((-0.165, -0.190, -0.016, 0.000), (-0.028, -0.136, -0.111, 0.069), (-0.080, -0.112, 0.140, -0.074), (0.156, 0.025, -0.137, -0.078), (-0.152, 0.110, -0.098, -0.060), (0.061, -0.122, 0.014, 0.131), (-0.027, -0.233, 0.094, -0.167), (-0.228, -0.031, -0.079, -0.109), (-0.222, 0.052, -0.115, -0.079), (-0.065, -0.029, -0.107, 0.151), (-0.046, 0.135, 0.004, 0.030), (0.150, -0.086, -0.128, -0.071), (0.131, -0.191, -0.086, -0.172), (-0.012, 0.033, 0.160, 0.073), (0.150, 0.028, 0.086, -0.090))
What is the entry just right of the largest entry?
A: 0.073
What is the entry just left of the largest entry?
A: 0.033
What is the entry just left of the smallest entry?
A: -0.027
The entry just left of -0.191: 0.131
The minimum -> -0.233
The entry just right of -0.228: -0.031
What is the entry just right of 0.135?
A: 0.004
The entry just right of -0.080 is -0.112
The maximum -> 0.160
What is the entry just right of -0.233?
A: 0.094
What is the entry just left of -0.109?
A: -0.079

Questions about the matrix below. Counting starts at 0.
1) Read off the entry in the top-right corner.
2) Read off the entry just left of the smallest entry.
3) Read off the entry in row 0 and column 1.
4) Read off the entry at row 2, column 2.
5) Read off the entry in the bottom-left corner.
6) Read off the entry in row 1 and column 0.
7) Read off the median of all entries.
7151  3932  6343  5448  3796
7711  3104  7320  7080  2973
3511  8978  3734  4213  8358
1) 3796
2) 7080
3) 3932
4) 3734
5) 3511
6) 7711
7) 5448

Questions about the table below.
1) Read off the entry just right of -36.354.
2) Read off the entry just left of -13.901.
3) Read off the entry just left of -45.092.
4) Read off the entry just left of 83.825.
5) Read off the entry just left of 77.247.
6) Read off the entry just left of 21.740.
[[  42.206  119.616   42.952   87.501   -3.339   55.356   90.066   16.997]
 [ 161.887  123.391  -22.262   95.869   56.211  -13.901   86.881   43.015]
 [  34.468   14.133   77.247   18.090 -279.150   57.139  144.667   83.825]
 [ -16.890  -83.457  -12.935  -74.111  148.686   44.555  -24.058   58.903]
 [  57.064  125.763  144.399   72.554   39.040   44.518   40.025   21.734]
 [ -74.288  -45.092   44.364   71.446  -36.354   51.818   46.651  -44.364]
 [ 151.555   -0.389   21.740  111.507   63.511   92.357   79.873
    75.288]]
1) 51.818
2) 56.211
3) -74.288
4) 144.667
5) 14.133
6) -0.389

-18,-10,9,-1,13,5,14,-13,-9,7,9,-7,3,14,7
-8,-4,0,4,-13,-6,-12,17,29,7,3,5,13,-6,18
-8,3,-10,-1,-10,-5,16,11,-2,19,2,12,8,12,4
5,6,2,-17,4,-6,11,-3,20,3,8,-7,25,-20,14
-1,2,-13,-7,6,8,-10,-13,14,-7,-8,-14,-7,-1,13
13,-8,-8,2,7,-7,-4,-1,13,-9,8,21,-8,-5,0
14,-4,-1,0,-3,-1,-10,31,11,3,-15,12,-19,-8,34
The entry in the top-left corner is -18
The entry directly above the largest entry is 0
Report the entry just right of the smallest entry.
14
Report the entry in the top-right corner.
7
Report the fifth entry, reading row by row.
13
The 3rd entry, reading row by row -> 9
The entry just left of the largest entry -> -8
Report the centre entry.
-3
Report the entry directly above the centre entry.
11
Report the entry in the bottom-right corner.
34
Report the bottom-left entry.
14
Report the entry directly above the smallest entry.
12
The 4th entry, reading row by row: -1
Report the second largest entry.
31
Report the second entry on the main diagonal.
-4
Report the smallest entry in the last row.
-19
Report the entry just left of the centre entry.
11
Report the entry just left of the smallest entry.
25
Report the entry just right of -17.
4
Report the entry directly below the centre entry.
-13
The third entry on the main diagonal: -10
The entry directly above 25 -> 8
Report the entry directly below -20.
-1
Report the first entry in the row that holds the smallest entry.
5
The 2nd entry, reading row by row is -10
